Moves between units:
* | γ δ ρ π ψ σ χ
Z549 | Z614 Z125 Z379 Z645 Z55 Z135 Z259
Z387 | Z131 Z219 Z803 Z437 Z468 Z147 Z381
Z354 | Z933 Z517 Z910 Z135 Z241 Z645 Z799
Z259 | Z640 Z430 Z917 Z956 Z873 Z385 Z549
Z626 | Z529 Z449 Z301 Z920 Z913 Z420 Z225
Z27 | Z449 Z529 Z760 Z147 Z547 Z437 Z399
Z275 | Z468 Z42 Z858 Z394 Z131 Z172 Z842
Z134 | Z592 Z588 Z799 Z246 Z546 Z503 Z910
Z379 | Z735 Z296 Z549 Z919 Z49 Z496 Z917
Z399 | Z137 Z409 Z234 Z866 Z105 Z959 Z27
Z381 | Z482 Z677 Z64 Z959 Z883 Z866 Z387
Z917 | Z270 Z500 Z259 Z503 Z895 Z246 Z379
Z605 | Z135 Z265 Z103 Z933 Z488 Z614 Z530
Z500 | Z172 Z917 Z430 Z547 Z147 Z468 Z296
Z265 | Z761 Z605 Z842 Z436 Z154 Z217 Z858
Z64 | Z154 Z855 Z381 Z325 Z761 Z417 Z803
Z766 | Z237 Z192 Z925 Z217 Z99 Z436 Z68
Z55 | Z702 Z417 Z49 Z957 Z549 Z855 Z873
Z246 | Z42 Z468 Z385 Z134 Z219 Z917 Z496
Z750 | Z484 Z481 Z178 Z492 Z530 Z115 Z488
Z547 | Z402 Z503 Z542 Z500 Z27 Z588 Z105
Z178 | Z219 Z131 Z750 Z420 Z42 Z920 Z161
Z66 | Z910 Z991 Z933 Z103 Z832 Z12 Z592
Z161 | Z677 Z482 Z488 Z832 Z103 Z162 Z178
Z804 | Z241 Z294 Z832 Z488 Z933 Z122 Z492
Z542 | Z68 Z956 Z547 Z430 Z760 Z212 Z237
Z481 | Z803 Z750 Z131 Z927 Z858 Z235 Z154
Z241 | Z804 Z325 Z346 Z855 Z354 Z957 Z193
Z825 | Z956 Z68 Z913 Z640 Z301 Z632 Z192
Z122 | Z957 Z99 Z225 Z702 Z192 Z804 Z301
Z517 | Z436 Z354 Z768 Z761 Z325 Z237 Z212
Z105 | Z925 Z919 Z237 Z296 Z399 Z768 Z547
Z492 | Z193 Z927 Z420 Z750 Z632 Z301 Z804
Z147 | Z136 Z895 Z923 Z27 Z500 Z387 Z866
Z217 | Z125 Z614 Z307 Z766 Z726 Z265 Z749
Z296 | Z307 Z379 Z125 Z105 Z866 Z883 Z500
Z488 | Z855 Z154 Z161 Z804 Z605 Z702 Z750
Z645 | Z192 Z237 Z919 Z549 Z957 Z354 Z956
Z910 | Z66 Z768 Z354 Z496 Z346 Z919 Z134
Z799 | Z632 Z212 Z134 Z385 Z193 Z956 Z354
Z895 | Z920 Z147 Z873 Z529 Z917 Z219 Z49
Z49 | Z162 Z866 Z55 Z409 Z379 Z677 Z895
Z991 | Z768 Z66 Z436 Z842 Z382 Z925 Z394
Z409 | Z225 Z399 Z957 Z49 Z919 Z346 Z529
Z301 | Z586 Z785 Z626 Z115 Z825 Z492 Z122
Z135 | Z605 Z761 Z496 Z354 Z855 Z549 Z385
Z193 | Z492 Z133 Z546 Z484 Z799 Z586 Z241
Z530 | Z385 Z858 Z42 Z632 Z750 Z640 Z605
Z913 | Z503 Z402 Z825 Z270 Z626 Z592 Z12
Z99 | Z234 Z122 Z137 Z726 Z766 Z294 Z785
Z235 | Z923 Z115 Z136 Z785 Z749 Z481 Z726
Z842 | Z883 Z103 Z265 Z991 Z482 Z307 Z275
Z212 | Z280 Z799 Z588 Z80 Z133 Z542 Z517
Z956 | Z825 Z542 Z503 Z259 Z586 Z799 Z645
Z496 | Z103 Z883 Z135 Z910 Z677 Z379 Z246
Z925 | Z105 Z12 Z766 Z307 Z137 Z991 Z402
Z294 | Z325 Z804 Z382 Z154 Z436 Z99 Z927
Z919 | Z12 Z105 Z645 Z379 Z409 Z910 Z503
Z957 | Z122 Z234 Z409 Z55 Z645 Z241 Z586
Z588 | Z394 Z134 Z212 Z468 Z437 Z547 Z768
Z873 | Z115 Z923 Z895 Z586 Z259 Z484 Z55
Z385 | Z530 Z80 Z246 Z799 Z484 Z259 Z135
Z382 | Z959 Z832 Z294 Z482 Z991 Z137 Z978
Z749 | Z430 Z640 Z172 Z68 Z235 Z858 Z217
Z959 | Z382 Z346 Z325 Z381 Z768 Z399 Z437
Z162 | Z49 Z253 Z702 Z225 Z735 Z161 Z920
Z80 | Z858 Z385 Z468 Z212 Z803 Z430 Z761
Z137 | Z399 Z225 Z99 Z253 Z925 Z382 Z449
Z68 | Z542 Z825 Z402 Z749 Z785 Z280 Z766
Z760 | Z785 Z586 Z27 Z923 Z542 Z133 Z234
Z855 | Z488 Z64 Z677 Z241 Z135 Z55 Z484
Z883 | Z842 Z496 Z761 Z768 Z381 Z296 Z468
Z417 | Z726 Z55 Z866 Z234 Z125 Z64 Z923
Z978 | Z437 Z420 Z927 Z131 Z394 Z449 Z382
Z325 | Z294 Z241 Z959 Z64 Z517 Z234 Z133
Z280 | Z212 Z632 Z394 Z858 Z927 Z68 Z436
Z484 | Z750 Z803 Z219 Z193 Z385 Z873 Z855
Z394 | Z588 Z592 Z280 Z275 Z978 Z402 Z991
Z437 | Z978 Z546 Z133 Z387 Z588 Z27 Z959
Z237 | Z766 Z645 Z105 Z125 Z234 Z517 Z542
Z735 | Z379 Z307 Z614 Z12 Z162 Z103 Z270
Z192 | Z645 Z766 Z12 Z614 Z122 Z933 Z825
Z933 | Z354 Z436 Z66 Z605 Z804 Z192 Z632
Z529 | Z626 Z27 Z586 Z895 Z503 Z546 Z409
Z133 | Z927 Z193 Z437 Z803 Z212 Z760 Z325
Z726 | Z417 Z702 Z253 Z99 Z217 Z154 Z235
Z858 | Z80 Z530 Z275 Z280 Z481 Z749 Z265
Z866 | Z253 Z49 Z417 Z399 Z296 Z381 Z147
Z420 | Z546 Z978 Z492 Z178 Z592 Z626 Z832
Z677 | Z161 Z381 Z855 Z346 Z496 Z49 Z219
Z172 | Z500 Z270 Z749 Z402 Z136 Z275 Z307
Z482 | Z381 Z161 Z154 Z382 Z842 Z253 Z131
Z219 | Z178 Z387 Z484 Z546 Z246 Z895 Z677
Z430 | Z749 Z259 Z500 Z542 Z923 Z80 Z125
Z832 | Z346 Z382 Z804 Z161 Z66 Z225 Z420
Z103 | Z496 Z842 Z605 Z66 Z161 Z735 Z42
Z702 | Z55 Z726 Z162 Z122 Z614 Z488 Z115
Z761 | Z265 Z135 Z883 Z517 Z64 Z125 Z80
Z402 | Z547 Z913 Z68 Z172 Z449 Z394 Z925
Z923 | Z235 Z873 Z147 Z760 Z430 Z803 Z417
Z234 | Z99 Z957 Z399 Z417 Z237 Z325 Z760
Z136 | Z147 Z920 Z235 Z449 Z172 Z131 Z253
Z614 | Z549 Z217 Z735 Z192 Z702 Z605 Z640
Z546 | Z420 Z437 Z193 Z219 Z134 Z529 Z346
Z253 | Z866 Z162 Z726 Z137 Z307 Z482 Z136
Z131 | Z387 Z178 Z481 Z978 Z275 Z136 Z482
Z592 | Z134 Z394 Z632 Z42 Z420 Z913 Z66
Z12 | Z919 Z925 Z192 Z735 Z225 Z66 Z913
Z768 | Z991 Z910 Z517 Z883 Z959 Z105 Z588
Z785 | Z760 Z301 Z449 Z235 Z68 Z927 Z99
Z346 | Z832 Z959 Z241 Z677 Z910 Z409 Z546
Z42 | Z246 Z275 Z530 Z592 Z178 Z270 Z103
Z115 | Z873 Z235 Z920 Z301 Z640 Z750 Z702
Z632 | Z799 Z280 Z592 Z530 Z492 Z825 Z933
Z586 | Z301 Z760 Z529 Z873 Z956 Z193 Z957
Z920 | Z895 Z136 Z115 Z626 Z270 Z178 Z162
Z803 | Z481 Z484 Z387 Z133 Z80 Z923 Z64
Z640 | Z259 Z749 Z270 Z825 Z115 Z530 Z614
Z436 | Z517 Z933 Z991 Z265 Z294 Z766 Z280
Z125 | Z217 Z549 Z296 Z237 Z417 Z761 Z430
Z927 | Z133 Z492 Z978 Z481 Z280 Z785 Z294
Z449 | Z27 Z626 Z785 Z136 Z402 Z978 Z137
Z225 | Z409 Z137 Z122 Z162 Z12 Z832 Z626
Z307 | Z296 Z735 Z217 Z925 Z253 Z842 Z172
Z468 | Z275 Z246 Z80 Z588 Z387 Z500 Z883
Z154 | Z64 Z488 Z482 Z294 Z265 Z726 Z481
Z503 | Z913 Z547 Z956 Z917 Z529 Z134 Z919
Z270 | Z917 Z172 Z640 Z913 Z920 Z42 Z735

In the rows, zero is written as 150.

The rows follow the links: the fewer symbols apart two units are, the more alike their rows tend to be.

Here are some units, each with a row of numbers. One shown again gets a slightly different row.
Z64 [181,101,93,182,182,261,167,75,153,150,210,156,182,134,147,68,158,135,125,126,226,112,202,82,162,119,134,164,196,114,184,189,152,190,185,175,166,106,171,191,220]
Z246 [138,166,156,109,120,142,192,161,68,211,82,196,191,95,145,106,166,100,102,126,98,124,168,183,157,169,171,171,137,151,191,208,232,143,147,191,224,93,81,141,122]
Z225 [132,247,165,189,163,148,134,170,194,119,126,155,154,205,160,193,169,170,230,170,161,222,138,213,141,140,105,141,149,184,108,75,186,159,109,78,113,231,160,111,171]
Z991 [187,119,200,33,182,126,163,155,113,114,197,150,138,170,214,136,121,224,196,154,200,180,106,123,90,52,222,196,164,145,155,175,121,144,127,90,169,112,171,114,160]
Z873 [121,182,100,262,106,157,130,141,188,178,91,155,165,118,123,169,184,115,110,139,105,119,208,193,204,244,79,102,146,170,163,125,182,161,180,206,131,187,131,172,117]
Z957 [86,187,146,179,150,202,117,131,256,131,178,124,170,159,152,206,205,166,195,175,102,200,179,194,202,185,120,132,162,131,98,100,186,176,94,155,103,246,160,121,184]
Z547 [98,106,246,116,139,88,174,215,203,111,151,112,90,177,201,211,176,179,87,217,113,119,58,149,127,153,174,179,155,111,169,156,97,123,171,152,139,129,161,191,135]
Z417 [128,106,107,230,154,227,124,114,265,129,186,138,121,201,182,119,151,140,135,135,198,109,153,129,177,197,101,145,178,95,166,127,118,169,199,172,88,140,170,215,180]
Z492 [171,189,121,188,170,127,157,126,77,173,126,107,192,54,104,191,175,122,199,185,99,195,195,153,167,82,194,103,155,231,106,171,164,163,118,179,197,256,179,83,151]
Z749 [165,92,146,160,117,97,106,181,137,178,159,138,83,189,118,163,85,111,86,120,169,93,138,123,136,222,147,174,101,173,171,136,55,128,188,182,91,105,128,218,93]
Z325 [146,97,121,142,205,212,185,105,181,118,250,118,169,122,164,154,180,204,178,194,201,160,160,88,161,71,190,131,209,104,139,184,144,188,161,164,149,180,234,110,229]
Z919 [68,198,217,56,112,157,139,188,215,132,137,179,139,196,205,221,197,179,179,169,99,186,98,237,163,190,156,156,138,110,117,127,204,129,90,128,132,147,140,102,149]
Z866 [145,140,163,222,157,198,159,153,240,86,145,168,123,183,192,95,157,170,131,131,230,123,130,147,149,201,77,163,187,92,191,89,135,169,201,122,107,122,144,226,190]
Z402 [159,125,220,125,136,44,155,235,146,120,148,105,87,189,165,228,97,166,128,193,150,151,52,155,113,140,186,168,114,143,144,129,77,91,173,119,109,148,164,179,107]
Z614 [130,160,117,93,95,165,39,126,159,213,144,191,132,224,127,170,94,113,161,77,153,135,188,177,193,249,105,159,100,181,123,111,160,169,119,141,91,147,96,159,121]
Z842 [221,114,166,78,167,157,135,143,77,154,167,197,161,182,188,54,79,149,156,89,241,121,139,83,111,119,155,195,135,139,188,188,128,153,152,95,184,56,122,164,149]
Z237 [88,74,180,77,142,160,116,163,252,118,257,132,86,200,197,210,166,195,135,175,143,153,82,126,163,160,181,157,151,111,124,151,96,154,151,163,87,156,182,166,172]
Z959 [141,147,188,151,212,186,242,130,179,76,201,147,185,117,188,120,204,222,188,179,194,179,122,106,119,55,156,154,224,96,160,166,156,161,136,127,186,149,187,132,222]
Z768 [143,110,206,37,180,171,196,137,144,99,233,147,162,159,212,135,172,197,153,171,154,173,93,127,127,81,222,199,171,86,161,192,171,139,123,130,185,90,173,110,182]
Z387 [190,147,161,230,164,160,252,156,126,129,120,152,164,89,175,46,173,143,94,145,195,86,171,116,123,113,144,149,188,100,215,187,158,165,216,186,217,115,154,198,166]
Z530 [191,146,84,115,113,107,115,140,45,228,113,179,179,110,109,122,125,96,133,108,109,134,215,129,167,161,176,154,111,207,146,196,171,142,126,195,179,127,94,134,101]
Z381 [177,142,140,164,192,221,218,122,175,120,173,165,173,120,181,27,156,157,139,130,259,139,164,102,130,130,117,164,214,82,206,172,181,170,184,134,171,86,158,201,207]

Each walk starts at a row. The symbols on each line, taken left to right, move it on to the next unit.
Each answer is a row, close to the row of the unit it stands for.
---
[162,153,202,239,180,84,198,205,185,83,136,105,85,158,149,190,151,182,147,208,177,158,87,143,96,119,150,134,156,152,155,93,78,126,199,106,121,201,212,175,150]
γ π δ π χ χ δ -> [118,133,200,240,157,119,215,207,215,76,148,95,124,121,194,194,188,192,109,225,140,144,95,162,127,134,153,128,180,114,171,105,111,139,204,156,128,174,198,189,166]
ψ ψ π σ ρ -> [170,91,110,247,173,169,214,111,133,147,173,118,166,73,134,88,172,136,78,128,166,92,197,72,172,126,156,135,193,130,187,209,135,153,225,220,187,136,170,208,171]
---
[166,225,127,220,154,170,114,133,178,140,74,191,165,201,138,93,131,110,190,102,190,173,167,214,173,210,62,117,130,168,140,75,200,156,139,95,103,172,120,166,140]
ρ π ρ π ψ -> [143,195,150,105,117,145,73,164,156,165,105,223,146,233,158,132,101,127,171,96,171,166,154,218,160,236,92,155,90,189,124,77,174,138,116,78,122,109,76,142,121]
γ π ρ γ ρ ρ χ γ -> [67,152,158,97,103,118,135,186,184,178,147,122,133,159,142,273,172,140,137,186,43,159,131,197,195,201,170,140,128,174,111,163,162,131,109,204,119,177,145,124,112]
---
[127,174,102,131,164,216,152,91,153,149,175,166,221,113,138,172,206,175,212,152,138,205,208,156,212,87,165,126,197,155,108,170,219,172,99,174,192,192,185,76,210]
σ δ δ χ γ π ρ γ -> [123,223,145,262,126,152,172,176,185,152,28,182,179,149,136,132,207,110,126,156,109,137,161,222,175,253,87,109,147,149,185,100,196,160,172,182,160,165,95,181,126]
π χ ψ δ γ ψ π -> [184,164,155,244,175,170,132,152,197,109,134,159,130,213,160,71,116,150,165,114,263,151,139,148,129,180,67,150,166,121,153,86,110,163,194,78,99,146,163,216,165]
---
[236,129,174,135,153,95,169,177,51,175,133,174,138,129,163,73,81,130,124,120,199,95,140,108,102,130,170,185,134,159,204,194,91,118,179,140,195,70,115,176,122]
σ γ ρ ψ γ ρ -> [197,170,153,279,151,100,172,195,166,121,101,161,108,149,135,98,101,136,113,169,203,125,126,135,129,171,83,131,136,161,182,105,79,128,220,110,115,139,143,226,129]
π ρ σ ψ χ π -> [215,71,115,70,149,172,113,124,102,190,208,177,156,171,150,72,81,128,133,84,226,110,174,75,134,130,172,191,139,162,153,214,108,164,153,133,155,67,153,154,140]
---
[103,198,192,56,129,126,100,197,153,134,117,157,135,250,152,220,137,165,217,148,131,199,97,236,144,171,144,170,114,169,121,87,160,131,80,79,118,162,141,88,116]
χ γ δ σ γ δ ψ π -> [217,231,118,223,161,136,178,136,52,186,48,170,214,78,116,76,141,115,155,132,154,152,203,161,147,149,113,136,149,208,175,158,213,161,134,130,198,165,110,138,154]
χ ψ π δ χ δ ρ -> [165,155,137,68,147,103,153,144,59,202,157,131,172,94,109,218,131,153,166,170,75,171,160,151,138,92,228,133,119,201,105,190,148,140,100,173,176,184,152,70,121]
---
[223,87,111,136,151,120,132,122,42,205,172,152,130,135,117,106,92,109,96,108,177,76,179,67,123,131,194,177,128,176,180,221,80,148,194,180,163,91,128,189,131]
π ψ ρ ψ -> [185,126,205,71,179,71,189,188,67,135,167,129,118,125,155,171,121,177,145,173,162,162,108,112,97,72,250,173,144,156,161,195,103,109,154,140,191,125,168,140,129]
π σ ψ σ ρ -> [234,110,107,234,173,155,165,123,104,165,152,121,157,80,114,71,114,116,122,119,200,105,216,49,142,113,144,146,154,163,179,189,89,167,200,171,158,144,177,191,164]
---
[206,115,124,267,139,133,128,159,190,167,140,120,103,173,110,134,109,105,104,137,198,107,171,103,156,176,106,134,134,177,163,109,66,154,224,161,93,170,193,219,122]
γ ψ ψ ψ π -> [114,70,192,130,133,96,138,194,211,137,198,84,79,160,151,252,156,162,90,211,101,121,77,118,152,162,206,168,135,127,146,161,80,131,184,220,121,142,176,164,137]
π ψ ρ π π ρ -> [153,115,122,264,143,151,153,155,213,137,166,121,110,140,132,122,161,117,86,150,152,104,173,116,169,207,107,127,162,121,191,134,116,170,238,198,102,165,174,243,156]
---
[161,184,125,167,173,224,184,101,134,148,108,205,215,117,144,74,185,134,183,100,171,152,205,165,191,149,99,135,202,131,168,180,260,180,139,138,200,120,107,142,185]
δ ψ ψ ρ ρ ψ -> [171,100,168,79,160,196,164,119,120,136,183,177,162,166,193,57,154,144,113,109,204,108,135,102,132,158,149,200,174,91,196,202,167,152,174,133,192,31,112,163,173]
ρ ρ χ δ γ σ π ψ -> [132,230,180,239,133,90,156,186,164,137,56,130,143,147,120,203,162,152,192,187,96,199,138,220,136,145,115,121,134,198,130,79,157,117,131,112,135,246,189,119,126]
---
[140,168,76,166,157,255,126,70,135,172,150,188,225,123,118,91,180,130,155,104,164,161,234,148,206,166,129,146,184,141,151,185,219,195,141,192,193,154,114,112,185]
π ρ γ ψ χ σ σ -> [167,194,183,79,133,59,157,175,31,175,103,156,174,117,129,179,140,179,181,167,103,198,127,199,111,90,206,166,129,204,126,185,190,119,99,124,225,143,129,83,120]
π ρ σ ψ χ π -> [127,205,124,194,157,169,74,133,204,149,162,137,154,190,135,220,165,163,219,167,133,227,159,197,176,155,121,121,131,188,73,86,153,164,102,117,93,242,197,120,179]
